Below is a small trained network, with its code and all its weights. Each question gives an input and a target symbol and asks what happens when units are switched off, that is, made to give their printed mean instead of their output.

import numpy as np


def w(rows, s, z=0):
    codes = np.array(rows[::2]) - 128.0
    scale = np.full(codes.shape[1], s)
    scale[-1] = z or s
    return codes * scale


def norm(h):
    return h / np.sqrt((h * h).mean(-1, keepdims=True) + 1e-5)


def softmax(a):
    e = np.exp(a - a.max(-1, keepdims=True))
    return e / e.sum(-1, keepdims=True)


def log_softmax(a):
    a = a - a.max(-1, keepdims=True)
    return a - np.log(np.exp(a).sum(-1, keepdims=True))


def net(x, mask):
    ids = ['βγεζπστφ'.index(c) for c in x.split()]
    T = len(ids)
    res = E[ids] + P[:T]
    u = 0
    for l in range(3):
        r = norm(res)
        for j in range(3):
            rows = slice(2 * j, 2 * j + 2)
            q, k, v = (r @ M[l][rows].T for M in (Q, K, V))
            z = softmax(np.where(np.tri(T) > 0, q @ k.T / 2**0.5, -1e9)) @ v
            o = O[l][rows]
            res = res + np.where(mask[u + j], z, o[:, -1]) @ o[:, :-1]
        u += 3
    return log_softmax(norm(res)[-1] @ U[:, :-1].T + U[:, -1])


Q, K, V, O = {}, {}, {}, {}
E = w([
[254,162,149,119,179,184,97,121,181,149],'β',
[174,102,127,176,125,130,152,107,113,120],'γ',
[151,120,103,156,122,116,150,137,155,84],'ε',
[102,126,129,161,181,64,110,97,96,105],'ζ',
[163,137,102,140,124,122,69,170,93,132],'π',
[125,89,126,170,119,122,116,175,160,173],'σ',
[132,163,109,137,81,109,166,153,96,162],'τ',
[103,167,94,114,168,143,142,180,113,132],'φ',
],0.041)
P = w([
[182,149,77,254,149,126,159,147,117,52],'0',
[190,141,71,234,164,87,163,155,132,71],'1',
[170,152,56,195,128,126,154,157,130,94],'2',
[139,164,107,191,122,120,146,155,139,90],'3',
[135,147,109,157,125,115,139,153,147,109],'4',
[127,142,135,121,127,104,142,164,146,127],'5',
[110,133,130,106,120,122,119,133,165,155],'6',
[90,139,134,103,124,103,126,112,152,147],'7',
[85,123,160,73,136,105,106,130,168,155],'8',
],0.02)
Q[0] = w([
[204,87,153,201,160,32,93,158,188,69],'L0H0',
[230,88,98,222,118,122,162,174,189,93],'L0H0',
[103,188,68,110,127,68,100,253,155,186],'L0H1',
[96,47,94,143,47,145,181,177,216,46],'L0H1',
[79,66,134,225,84,69,247,106,158,133],'L0H2',
[65,192,117,105,245,95,147,113,142,29],'L0H2',
],0.057)
K[0] = w([
[33,94,168,51,120,83,22,111,144,182],'L0H0',
[56,145,118,63,125,125,131,187,128,204],'L0H0',
[60,215,62,3,147,157,125,217,118,166],'L0H1',
[184,186,32,200,13,101,206,165,122,105],'L0H1',
[80,86,152,90,30,96,248,36,231,166],'L0H2',
[38,142,130,120,249,93,120,104,189,19],'L0H2',
],0.051)
V[0] = w([
[94,116,110,169,133,152,154,163,202,190],'L0H0',
[21,31,160,64,110,105,63,50,145,147],'L0H0',
[254,88,120,241,67,91,141,123,80,94],'L0H1',
[126,66,171,154,201,199,169,55,94,142],'L0H1',
[104,109,165,66,110,92,235,24,194,145],'L0H2',
[117,139,168,152,118,123,111,110,49,227],'L0H2',
],0.04)
O[0] = w([
[116,132,99,151,167,139,161,205,219,177,156],'L0H0',
[65,31,163,112,133,82,41,48,219,161,3],'L0H0',
[227,111,41,188,57,98,190,116,132,87,231],'L0H1',
[95,131,96,142,161,211,178,38,151,158,72],'L0H1',
[163,135,204,110,72,63,251,103,99,175,64],'L0H2',
[106,227,52,148,98,82,63,66,120,206,99],'L0H2',
],0.017,0.081)
Q[1] = w([
[36,23,216,51,165,132,115,47,149,189],'L1H0',
[118,159,216,117,190,36,149,128,118,148],'L1H0',
[107,79,137,109,140,169,230,116,3,27],'L1H1',
[226,201,84,189,49,80,167,164,91,140],'L1H1',
[219,158,117,179,129,185,202,203,47,33],'L1H2',
[86,190,148,74,190,238,82,158,132,210],'L1H2',
],0.051)
K[1] = w([
[123,11,121,155,152,178,28,105,166,43],'L1H0',
[48,90,199,89,193,136,88,139,110,142],'L1H0',
[164,226,83,114,64,176,143,84,73,164],'L1H1',
[127,126,115,147,176,183,68,230,63,85],'L1H1',
[190,209,111,159,69,118,228,170,88,172],'L1H2',
[141,2,105,143,152,189,114,117,155,41],'L1H2',
],0.063)
V[1] = w([
[155,180,182,115,71,58,56,179,126,193],'L1H0',
[170,148,133,99,20,92,130,107,167,150],'L1H0',
[210,167,87,193,168,169,161,215,102,91],'L1H1',
[165,96,221,13,113,151,79,109,183,151],'L1H1',
[182,97,181,27,97,251,125,132,171,132],'L1H2',
[138,114,111,115,141,205,155,118,173,85],'L1H2',
],0.029)
O[1] = w([
[133,248,120,86,142,70,104,143,148,93,125],'L1H0',
[183,147,126,54,94,97,175,153,137,102,135],'L1H0',
[139,134,209,247,147,114,140,137,160,95,254],'L1H1',
[107,103,106,17,147,170,113,193,154,111,48],'L1H1',
[185,53,94,108,146,159,98,182,93,114,99],'L1H2',
[155,57,102,154,172,138,167,134,101,104,137],'L1H2',
],0.015,0.082)
Q[2] = w([
[144,137,151,218,118,156,116,147,77,69],'L2H0',
[131,183,157,202,118,88,128,185,147,161],'L2H0',
[121,149,150,254,154,105,133,156,77,75],'L2H1',
[121,149,157,133,135,146,144,163,93,117],'L2H1',
[141,154,157,205,144,83,125,167,145,124],'L2H2',
[85,98,100,140,91,55,107,127,127,133],'L2H2',
],0.087)
K[2] = w([
[80,204,142,149,183,162,1,197,122,136],'L2H0',
[118,68,163,150,128,38,28,124,211,151],'L2H0',
[54,223,219,49,158,132,136,168,55,154],'L2H1',
[83,137,135,106,126,179,146,77,96,159],'L2H1',
[207,177,188,123,160,144,107,171,207,196],'L2H2',
[121,118,152,97,99,13,128,147,134,191],'L2H2',
],0.058)
V[2] = w([
[146,83,144,62,109,145,99,114,161,160],'L2H0',
[89,131,107,95,108,95,16,174,132,108],'L2H0',
[190,63,53,170,92,151,126,83,174,87],'L2H1',
[234,197,139,114,83,86,135,96,151,185],'L2H1',
[3,107,72,137,118,79,183,174,83,110],'L2H2',
[107,124,99,145,110,119,149,173,236,176],'L2H2',
],0.058)
O[2] = w([
[220,142,63,192,140,101,184,165,147,93,2],'L2H0',
[183,74,116,146,35,199,60,166,63,99,98],'L2H0',
[136,36,140,28,90,132,30,156,125,221,164],'L2H1',
[162,223,137,50,119,33,57,119,178,68,177],'L2H1',
[31,138,2,169,116,52,162,157,53,110,126],'L2H2',
[161,106,119,160,142,93,107,202,157,231,141],'L2H2',
],0.021,0.087)
U = w([
[227,161,137,98,224,246,93,94,196,151,6],'β',
[192,144,73,137,108,164,138,45,164,175,131],'γ',
[162,81,186,98,126,137,182,153,179,86,130],'ε',
[96,70,163,132,136,87,97,57,121,133,133],'ζ',
[145,87,115,112,97,167,52,125,78,103,155],'π',
[123,97,120,169,131,96,81,182,175,196,33],'σ',
[131,204,124,105,115,77,90,153,129,116,172],'τ',
[9,140,108,169,139,144,155,165,89,140,192],'φ',
],0.012,0.0027)

Each question gives the input, a string of symbols that net reads in full, and the target symbol t.
The units are the heads (2 rows each of Q, K, V and O). Each row of codes is followed by its name. A weight is (code - 128) times the scale printed after its matrix; where a second scale follows, it is the last column's (O and U).
mask holds one flag per head, layer by layer. A switched-off head (its flag False) gives its mean, the last column of its rows in O, instead of its output. The means were averaged over made-up inputs and are rounded, as every weight is.
A unit's drop is (log p(t) with every unit on - log p(t) with that unit switched off) / (log p(t) with every unit on - log p(t) with every unit switched off).
The circuit of an input: a set's keep is (log p(t) with only the set's units on - log p(t) with every unit switched off) / (log p(t) with every unit on - log p(t) with every unit switched off). Starting from all 9 units, units are removed one at a time, each time the one whose removal leaves the highest keep (on an exact tie, the one counted first), for as long as the keep stays at least 0.8.
units of the circuit, in order: the units of the circuit, biggest drop first
unit that matters most: the unit with the biggest drop
which heads matter: for each layer, one digit per head in row order, 1 if its drop is at least 0.15 and else 0, layers parted by /
drop when u is switched off: that unit's drop, to one decimal
input ζ γ ε γ, target ζ: unit that matters most -> L0H0
input ε ε π ε, target π: units of the circuit, in order -> (L0H2 L2H1 L2H0)
input π ε φ φ τ π φ γ, target φ: units of the circuit, in order -> (L0H1 L2H1)
input ζ φ ζ, target φ: units of the circuit, in order -> (L0H1 L2H1)
input β ε σ, target σ: which heads matter -> 100 / 000 / 000
input σ σ σ γ ε, target σ: which heads matter -> 100 / 000 / 011
input τ τ ε γ β, target β: which heads matter -> 010 / 000 / 001
input ε π ε, target π: which heads matter -> 001 / 000 / 010
input σ γ ε ε ε π, target π: units of the circuit, in order -> (L0H2 L2H0)
input τ φ τ φ γ, target φ: units of the circuit, in order -> (L0H1 L2H1 L2H2)
input σ γ ε π π ε φ ε ε, target φ: which heads matter -> 010 / 000 / 010
input τ ε ε ε ε σ β τ β, target β: which heads matter -> 110 / 000 / 001
input ε π ζ τ φ β, target φ: which heads matter -> 110 / 000 / 010
input ε ε γ ζ σ β, target σ: unit that matters most -> L0H0
input ε β ε π γ, target π: which heads matter -> 001 / 000 / 110
input ε ε σ ζ, target σ: units of the circuit, in order -> (L2H2 L0H0)
input ε ε ε φ σ, target φ: which heads matter -> 010 / 000 / 010
input σ γ σ π ε ζ, target ζ: drop when L2H2 is switched off -> 0.0
input τ π ε σ π, target σ: drop when L2H2 is switched off -> 0.3
input β ζ π, target π: drop when L0H2 is switched off -> 0.4
input ε ζ ε, target ζ: drop when L2H1 is switched off -> 0.2
input σ π ε σ σ φ ε, target φ: unit that matters most -> L2H1
